Below are the code and all the weights of a small trained network. Each question names an input and a class and asks about switching units off, where a switched-off unit gives its printed mean instead of its output.

import numpy as np


def w(rows, s, z=0):
    codes = np.array(rows[::2]) - 128.0
    scale = np.full(codes.shape[1], s)
    scale[-1] = z or s
    return codes * scale


def f(y):
    return np.maximum(y, 0)


def log_softmax(a):
    a = a - a.max(-1, keepdims=True)
    return a - np.log(np.exp(a).sum(-1, keepdims=True))


def net(x, mask):
    res = np.array(x, float).reshape(1, 8) / 4 @ E
    y = f(res @ A[0][:, :-1].T + A[0][:, -1])
    res = res + np.where(mask, y, B[0][:, -1]) @ B[0][:, :-1]
    return log_softmax(res[-1] @ U[:, :-1].T + U[:, -1])


A, B = {}, {}
E = w([
[246,217,63,182,46,126,198,113,42,103],'x0',
[218,62,55,227,184,191,48,8,117,222],'x1',
[135,132,155,128,116,147,75,132,138,117],'x2',
[110,166,147,100,117,104,91,96,162,129],'x3',
[137,92,68,108,126,114,186,131,127,129],'x4',
[177,142,98,116,168,124,110,166,177,138],'x5',
[93,28,121,142,231,171,211,189,254,168],'x6',
[98,86,77,65,118,145,152,117,71,138],'x7',
],0.008)
A[0] = w([
[165,112,2,207,95,82,97,22,152,173,254],'n0',
[122,147,177,84,138,80,167,181,64,95,252],'n1',
[115,118,105,148,175,185,141,163,203,184,242],'n2',
[158,110,60,166,135,110,157,146,95,147,209],'n3',
[185,207,78,100,122,112,147,201,102,73,154],'n4',
[59,86,171,65,145,192,214,193,194,130,163],'n5',
[179,58,119,103,184,123,117,69,156,139,6],'n6',
[109,152,148,132,44,113,124,150,69,54,253],'n7',
[142,112,147,92,182,76,87,165,81,114,252],'n8',
[89,164,247,99,119,87,164,243,148,83,250],'n9',
[96,91,67,223,175,164,57,6,104,208,202],'n10',
],0.0089,0.0038)
B[0] = w([
[140,154,195,93,174,177,69,156,56,223,235],'n0',
[127,177,107,105,35,87,188,115,254,131,197],'n1',
[107,105,167,152,150,124,148,180,163,191,225],'n2',
[188,119,209,29,102,124,119,179,115,129,180],'n3',
[165,121,114,85,67,99,119,120,128,101,189],'n4',
[75,124,72,137,173,83,97,219,160,119,240],'n5',
[138,111,167,158,149,135,163,41,104,154,172],'n6',
[199,140,137,54,132,111,111,165,180,127,199],'n7',
[119,120,140,111,83,96,171,183,173,183,163],'n8',
[69,105,80,117,73,76,142,180,138,110,246],'n9',
[149,92,195,139,165,215,107,123,97,164,253],'n10',
],0.0097,0.016)
U = w([
[119,154,126,95,72,99,172,169,190,103,254],'0',
[136,117,163,147,127,142,87,118,119,172,252],'1',
[167,196,55,127,2,110,158,96,161,70,2],'2',
[194,202,155,149,149,147,100,69,49,97,2],'3',
[63,134,73,137,114,77,152,161,152,74,31],'4',
[103,92,168,172,190,165,141,82,162,136,2],'5',
],0.0098,0.0038)

Each question gives the input, the list of numbers given to net, and the class t.
The units are the neurons (one row each of A and B). Each row of codes is followed by its name. A weight is (code - 128) times the scale printed after its matrix; where a second scale follows, it is the last column's (A, B and U).
mask holds one flag per neuron, in row order. A switched-off neuron (its flag False) gives its mean, the last column of its row in B, instead of its output. The means were averaged over made-up inputs and are rounded, as every weight is.
A unit's drop is (log p(t) with every unit on - log p(t) with that unit switched off) / (log p(t) with every unit on - log p(t) with every unit switched off).
The circuit of an input: a set's keep is (log p(t) with only the set's units on - log p(t) with every unit switched off) / (log p(t) with every unit on - log p(t) with every unit switched off). Starting from all 11 units, units are removed one at a time, each time the one whose removal leaves the highest keep (on an exact tie, the one counted first), for as long as the keep stays at least 0.8.
circuit, biggest first: the units of the circuit, biggest drop first
most important unit: the unit with the biggest drop
top k neurons: the k neurons with the biggest drops, biggest first
drop of u: that unit's drop, to one decimal
input [-2,-7,-7,-1,-7,-8,7,-6], class 4: circuit, biggest first => (n5 n9)
input [0,8,-1,5,-4,0,5,-8], class 5: circuit, biggest first => (n6 n10)
input [7,0,-4,-1,-8,-1,-6,-3], class 2: top 2 neurons => (n10 n4)
input [-4,0,0,-3,-6,5,-6,-5], class 0: most important unit => n0
input [6,7,-3,2,-5,-1,-4,0], class 3: circuit, biggest first => (n2 n9)
input [5,-1,-7,1,-3,-7,0,-7], class 2: circuit, biggest first => (n2 n5 n10)
input [5,1,-8,-4,-3,-6,7,6], class 1: top 2 neurons => (n9 n1)
input [-7,-6,-7,-7,5,-5,1,-7], class 4: top 2 neurons => (n5 n9)
input [-2,1,-7,-2,0,-8,6,0], class 5: top 2 neurons => (n9 n1)
input [-3,5,2,-4,0,-2,5,7], class 5: drop of n9 => 0.1
input [3,1,-8,6,1,-8,7,4], class 1: drop of n7 => -0.1
input [1,-7,7,8,0,4,-7,8], class 2: drop of n5 => 0.1
input [-5,-5,-2,-1,7,1,8,-2], class 4: drop of n5 => 0.2
input [-7,1,2,3,1,1,2,0], class 5: top neuron => (n1)
